Below is a small trained network, with its code and all its weights. Each question gives an input and a target symbol and asks what happens when units are switched off, that is, made to give their printed mean instead of their output.

import numpy as np


def w(rows, s, z=0):
    codes = np.array(rows[::2]) - 128.0
    scale = np.full(codes.shape[1], s)
    scale[-1] = z or s
    return codes * scale


def norm(h):
    return h / np.sqrt((h * h).mean(-1, keepdims=True) + 1e-5)


def f(y):
    return np.maximum(y, 0)


def softmax(a):
    e = np.exp(a - a.max(-1, keepdims=True))
    return e / e.sum(-1, keepdims=True)


def log_softmax(a):
    a = a - a.max(-1, keepdims=True)
    return a - np.log(np.exp(a).sum(-1, keepdims=True))


def net(x, mask):
    ids = ['γδζηλμξπσψω'.index(c) for c in x.split()]
    T = len(ids)
    res = E[ids] + P[:T]
    q, k, v = (norm(res) @ M[0].T for M in (Q, K, V))
    z = softmax(np.where(np.tri(T) > 0, q @ k.T / 4**0.5, -1e9)) @ v
    res = res + np.where(mask[0], z, O[0][:, -1]) @ O[0][:, :-1]
    y = f(norm(res) @ A[0][:, :-1].T + A[0][:, -1])
    res = res + np.where(mask[1:9], y, B[0][:, -1]) @ B[0][:, :-1]
    return log_softmax(norm(res)[-1] @ U[:, :-1].T + U[:, -1])


Q, K, V, O, A, B = {}, {}, {}, {}, {}, {}
E = w([
[146,145,128,115,113,150],'γ',
[190,134,81,83,149,117],'δ',
[139,181,125,80,107,183],'ζ',
[153,139,113,107,101,150],'η',
[127,164,165,128,63,213],'λ',
[181,165,120,251,147,182],'μ',
[52,153,140,111,161,154],'ξ',
[172,132,133,58,19,228],'π',
[183,162,137,116,138,251],'σ',
[65,214,165,88,146,149],'ψ',
[39,183,31,156,138,58],'ω',
],0.016)
P = w([
[152,164,145,132,159,177],'0',
[184,173,97,93,133,159],'1',
[44,71,107,68,195,175],'2',
[146,123,161,156,122,129],'3',
[159,158,89,111,88,132],'4',
[30,1,101,93,129,152],'5',
[132,103,168,165,88,124],'6',
[149,123,93,109,77,124],'7',
],0.016)
Q[0] = w([
[76,137,10,124,106,157],'head 0',
[131,102,183,192,218,50],'head 0',
[95,10,186,82,194,142],'head 0',
[115,71,147,201,151,177],'head 0',
],0.011)
K[0] = w([
[54,65,64,147,86,131],'head 0',
[215,168,113,79,246,198],'head 0',
[221,185,2,230,205,160],'head 0',
[180,93,124,222,178,206],'head 0',
],0.0084)
V[0] = w([
[155,142,254,72,127,184],'head 0',
[125,116,147,225,130,188],'head 0',
[131,161,192,58,175,69],'head 0',
[160,224,166,193,169,169],'head 0',
],0.0078)
O[0] = w([
[183,50,238,117,103,105,4],'head 0',
[202,246,69,180,2,11,122],'head 0',
[109,85,139,38,76,81,49],'head 0',
[119,104,56,213,130,33,192],'head 0',
],0.0064,0.0031)
A[0] = w([
[210,131,123,78,104,151,78],'neuron 0',
[193,60,32,141,90,177,102],'neuron 1',
[171,2,85,243,112,164,166],'neuron 2',
[70,240,103,140,159,188,6],'neuron 3',
[147,86,37,148,172,104,143],'neuron 4',
[72,151,92,54,147,89,49],'neuron 5',
[67,31,134,52,165,174,149],'neuron 6',
[125,179,42,139,103,92,167],'neuron 7',
],0.0097,0.002)
B[0] = w([
[2,10,187,196,173,137,178],'neuron 0',
[141,181,129,23,126,125,186],'neuron 1',
[119,130,65,37,152,108,180],'neuron 2',
[101,103,115,157,71,64,255],'neuron 3',
[39,153,126,130,172,208,188],'neuron 4',
[172,127,108,71,107,155,204],'neuron 5',
[252,52,141,145,178,52,187],'neuron 6',
[158,151,233,150,15,190,231],'neuron 7',
],0.008,0.0086)
U = w([
[196,74,150,118,84,78,103],'γ',
[6,43,51,51,192,160,64],'δ',
[89,35,197,217,135,179,146],'ζ',
[118,77,163,2,93,81,99],'η',
[195,94,210,190,73,170,4],'λ',
[187,103,103,241,152,113,190],'μ',
[97,73,138,206,162,50,105],'ξ',
[159,82,181,110,113,213,7],'π',
[205,142,164,118,165,204,197],'σ',
[65,162,243,90,191,98,141],'ψ',
[79,224,79,95,63,193,175],'ω',
],0.011,0.0038)

Each question gives the input, a string of symbols that net reads in full, and the target symbol t.
The units are the heads (4 rows each of Q, K, V and O) and the neurons (one row each of A and B). Each row of codes is followed by its name. A weight is (code - 128) times the scale printed after its matrix; where a second scale follows, it is the last column's (O, A, B and U).
mask holds one flag per unit, heads first, then neurons. A switched-off unit (its flag False) gives its mean, the last column of its rows in O or B, instead of its output. The means were averaged over made-up inputs and are rounded, as every weight is.
A unit's drop is (log p(t) with every unit on - log p(t) with that unit switched off) / (log p(t) with every unit on - log p(t) with every unit switched off).
The circuit of an input: a set's keep is (log p(t) with only the set's units on - log p(t) with every unit switched off) / (log p(t) with every unit on - log p(t) with every unit switched off). Starting from all 9 units, units are removed one at a time, each time the one whose removal leaves the highest keep (on an exact tie, the one counted first), for as long as the keep stays at least 0.8.
units of the circuit, in order: the units of the circuit, biggest drop first
most important unit: the unit with the biggest drop
top k neurons: the k neurons with the biggest drops, biggest first
drop of u: that unit's drop, to one decimal
input ω π ξ μ μ ξ π ψ, target η: units of the circuit, in order => (head 0; neuron 7; neuron 4)
input μ σ ω ω, target ω: units of the circuit, in order => (head 0; neuron 7)
input γ δ σ ζ, target ζ: units of the circuit, in order => (neuron 0; neuron 1)
input μ ζ ψ, target ω: units of the circuit, in order => (head 0; neuron 0)
input ω σ ω ω ω ω σ, target ω: units of the circuit, in order => (neuron 6; head 0; neuron 2)
input ω ω γ η, target η: units of the circuit, in order => (neuron 2; neuron 7)
input η ζ ω ω ω ω ω, target ω: units of the circuit, in order => (head 0)
input ξ ω ψ γ, target γ: units of the circuit, in order => (head 0; neuron 2)
input ψ σ ω μ ζ ω σ, target ω: units of the circuit, in order => (neuron 6; neuron 2)
input η ω η π γ, target ζ: units of the circuit, in order => (neuron 0; head 0)
input ζ η ψ λ ω ψ ζ ζ, target η: top 3 neurons => (neuron 7; neuron 4; neuron 6)
input ω ψ ζ γ, target γ: top 2 neurons => (neuron 2; neuron 4)
input ω ω δ γ μ γ, target ω: top 2 neurons => (neuron 7; neuron 0)
input η ζ ζ π ζ ξ η ξ, target γ: most important unit => neuron 6
input ζ ψ η ω η ζ ξ, target ξ: drop of neuron 3 => -0.1
input ω ζ μ η ψ, target η: drop of neuron 7 => 0.1
input ζ μ δ δ ξ, target γ: drop of neuron 6 => 0.4
